Below are the code and all the weights of a small trained network. Each question names an input and a target symbol and asks about switching units off, where a switched-off unit gives its printed mean instead of its output.

import numpy as np


def w(rows, s, z=0):
    codes = np.array(rows[::2]) - 128.0
    scale = np.full(codes.shape[1], s)
    scale[-1] = z or s
    return codes * scale


def f(y):
    return np.maximum(y, 0)


def softmax(a):
    e = np.exp(a - a.max(-1, keepdims=True))
    return e / e.sum(-1, keepdims=True)


def log_softmax(a):
    a = a - a.max(-1, keepdims=True)
    return a - np.log(np.exp(a).sum(-1, keepdims=True))


def net(x, mask):
    ids = ['ΞΠΣτφω'.index(c) for c in x.split()]
    T = len(ids)
    res = E[ids] + P[:T]
    q, k, v = (res @ M[0].T for M in (Q, K, V))
    z = softmax(np.where(np.tri(T) > 0, q @ k.T / 4**0.5, -1e9)) @ v
    res = res + np.where(mask[0], z, O[0][:, -1]) @ O[0][:, :-1]
    y = f(res @ A[0][:, :-1].T + A[0][:, -1])
    res = res + np.where(mask[1:17], y, B[0][:, -1]) @ B[0][:, :-1]
    return log_softmax(res[-1] @ U[:, :-1].T + U[:, -1])


Q, K, V, O, A, B = {}, {}, {}, {}, {}, {}
E = w([
[172,1,158,153,164,40,78,175,140,150],'Ξ',
[249,114,92,143,130,149,17,168,52,102],'Π',
[156,198,108,81,222,107,123,190,130,193],'Σ',
[127,80,87,13,163,151,124,131,145,71],'τ',
[154,67,168,98,139,201,150,84,104,222],'φ',
[85,139,68,164,52,93,190,72,78,121],'ω',
],0.0055)
P = w([
[151,160,200,118,112,128,12,77,195,113],'0',
[192,141,166,47,83,72,80,81,136,161],'1',
[214,135,170,47,85,80,139,121,115,150],'2',
[252,127,141,106,184,91,191,101,125,122],'3',
[199,108,85,142,211,131,152,88,148,131],'4',
[147,83,23,121,162,143,103,104,159,180],'5',
[118,87,58,85,79,153,115,165,109,188],'6',
[129,114,109,101,83,161,183,225,19,133],'7',
[97,98,111,141,179,184,194,201,27,98],'8',
[87,82,58,174,220,198,148,164,72,118],'9',
[54,52,61,166,113,205,110,211,108,156],'10',
],0.004)
Q[0] = w([
[179,145,128,186,196,119,197,42,124,78],'h1',
[183,43,2,96,184,143,112,147,125,197],'h1',
[80,152,81,192,120,158,75,75,210,151],'h1',
[78,118,159,170,151,129,98,135,148,76],'h1',
],0.022)
K[0] = w([
[218,143,161,57,60,63,226,147,71,131],'h1',
[76,135,86,193,129,185,251,171,51,80],'h1',
[201,106,186,191,218,124,167,124,161,41],'h1',
[168,126,179,136,154,122,65,193,114,128],'h1',
],0.018)
V[0] = w([
[209,112,173,138,133,255,87,118,79,192],'h1',
[142,186,57,7,183,185,102,172,124,53],'h1',
[109,25,143,78,86,200,187,50,145,86],'h1',
[67,220,124,84,173,183,234,145,139,232],'h1',
],0.014)
O[0] = w([
[149,84,147,78,132,107,83,25,53,197,253],'h1',
[219,84,91,52,53,84,142,134,178,81,167],'h1',
[126,107,230,113,117,181,117,68,124,45,219],'h1',
[117,144,185,130,2,111,38,165,186,194,100],'h1',
],0.0096,0.0026)
A[0] = w([
[102,199,124,51,194,190,202,101,173,174,91],'n1',
[124,177,78,177,63,80,142,44,117,119,182],'n2',
[39,112,106,118,181,132,105,105,133,92,95],'n3',
[169,155,149,188,130,206,82,146,140,107,148],'n4',
[152,102,82,108,174,122,156,187,126,101,181],'n5',
[170,134,141,112,127,45,108,85,167,142,56],'n6',
[210,122,96,140,118,106,148,193,176,122,95],'n7',
[165,254,152,134,159,120,119,107,131,108,40],'n8',
[93,173,161,78,204,90,131,134,167,96,1],'n9',
[130,133,73,158,176,93,135,191,68,197,142],'n10',
[106,166,114,145,86,68,197,36,129,109,176],'n11',
[176,164,158,126,98,92,84,117,164,98,87],'n12',
[117,146,155,155,86,131,119,93,121,130,64],'n13',
[91,123,168,146,141,188,98,182,190,109,57],'n14',
[107,102,182,180,188,110,159,168,153,186,134],'n15',
[132,166,146,116,78,74,120,103,184,136,114],'n16',
],0.011,0.0021)
B[0] = w([
[195,120,172,18,14,80,133,116,124,117,178],'n1',
[72,169,162,175,42,97,208,118,103,140,165],'n2',
[102,108,191,111,142,171,192,165,141,69,179],'n3',
[154,123,92,146,124,81,150,72,51,190,179],'n4',
[113,140,85,164,214,112,157,145,146,34,252],'n5',
[158,162,160,29,59,187,136,145,132,130,233],'n6',
[66,144,91,117,123,72,117,171,234,75,211],'n7',
[172,121,10,157,107,72,92,117,135,187,147],'n8',
[69,104,92,126,98,72,107,175,210,138,156],'n9',
[149,147,105,227,106,156,8,126,143,246,235],'n10',
[71,174,137,207,90,92,178,127,55,168,177],'n11',
[134,103,159,139,205,146,159,111,80,162,182],'n12',
[144,152,99,125,158,112,159,186,162,127,162],'n13',
[113,184,108,150,60,54,229,98,105,110,171],'n14',
[36,148,195,146,106,215,90,136,138,159,190],'n15',
[152,92,142,156,174,131,156,61,69,69,168],'n16',
],0.011,0.0047)
U = w([
[44,106,186,192,231,222,89,177,158,107,157],'Ξ',
[204,110,13,198,254,99,111,72,39,131,29],'Π',
[126,196,82,111,52,61,35,193,230,193,48],'Σ',
[138,98,102,54,174,70,193,163,185,4,153],'τ',
[187,83,220,32,112,215,89,33,64,184,250],'φ',
[48,201,121,211,33,52,237,120,76,123,87],'ω',
],0.003,0.0017)

Each question gives the input, a string of symbols that net reads in full, and the target symbol t.
The units are the heads (4 rows each of Q, K, V and O) and the neurons (one row each of A and B). Each row of codes is followed by its name. A weight is (code - 128) times the scale printed after its matrix; where a second scale follows, it is the last column's (O, A, B and U).
mask holds one flag per unit, heads first, then neurons. A switched-off unit (its flag False) gives its mean, the last column of its rows in O or B, instead of its output. The means were averaged over made-up inputs and are rounded, as every weight is.
A unit's drop is (log p(t) with every unit on - log p(t) with that unit switched off) / (log p(t) with every unit on - log p(t) with every unit switched off).
The circuit of an input: a set's keep is (log p(t) with only the set's units on - log p(t) with every unit switched off) / (log p(t) with every unit on - log p(t) with every unit switched off). Starting from the 12 units with the biggest drops (on a tie, the unit counted first), units are removed one at a time, each time the one whose removal leaves the highest keep (on an exact tie, the one counted first), for as long as the keep stays at least 0.8.
circuit, biggest first: the units of the circuit, biggest drop first
unit that matters most: the unit with the biggest drop
top k neurons: the k neurons with the biggest drops, biggest first
drop when u is switched off: that unit's drop, to one decimal
input Ξ ω φ ω Ξ Σ φ Ξ Π φ τ, target φ: circuit, biggest first	h1, n5
input Ξ φ Π Σ ω, target ω: unit that matters most	n2
input Π Σ φ φ φ Π φ Ξ Σ Π, target Σ: circuit, biggest first	h1, n7
input φ Ξ ω τ ω ω Ξ ω φ τ, target ω: circuit, biggest first	h1, n14
input φ Σ Ξ Ξ Σ τ φ Σ Σ, target φ: top 2 neurons	n16, n6
input τ ω ω Ξ τ Ξ τ τ, target τ: circuit, biggest first	h1, n10, n5
input φ Π φ Ξ, target φ: circuit, biggest first	h1, n6
input Ξ τ τ Σ, target τ: circuit, biggest first	h1, n7, n10
input ω φ Σ Ξ, target Ξ: circuit, biggest first	h1, n15, n1
input Π Ξ φ Ξ Σ Ξ, target Σ: circuit, biggest first	h1, n10
input τ Σ Ξ Π Ξ Π, target Π: circuit, biggest first	h1, n10
input φ Σ Σ, target φ: circuit, biggest first	h1, n6, n16, n5
input Ξ Σ Ξ Π, target Σ: circuit, biggest first	h1, n10, n7
input Σ φ Π Π Ξ, target Π: top 2 neurons	n5, n10
input ω φ Ξ ω Ξ Π Ξ Ξ φ ω φ, target ω: top neuron	n14
input φ φ φ φ Π Ξ Σ Σ Ξ Ξ Ξ, target Ξ: top 2 neurons	n15, n3
input Π τ Ξ Σ τ τ, target τ: circuit, biggest first	h1, n7, n10
input φ φ Π φ Σ Π Σ Ξ φ φ, target φ: top 2 neurons	n5, n7
input Σ Σ ω τ τ φ ω Ξ τ Σ Ξ, target τ: top 3 neurons	n7, n10, n16
input τ τ Σ Ξ Ξ, target Σ: top 4 neurons	n7, n10, n6, n3
input φ τ Σ Σ, target τ: top 2 neurons	n7, n16
input Ξ Σ Σ, target Σ: top 3 neurons	n7, n10, n6
input Π ω φ Π Π, target Π: top neuron	n4
input φ τ Ξ, target φ: drop when h1 is switched off	0.4
input Π Ξ Π Ξ, target Π: drop when n3 is switched off	0.0
input Π τ Ξ Σ Π Ξ τ ω ω φ Π, target ω: drop when n14 is switched off	0.8
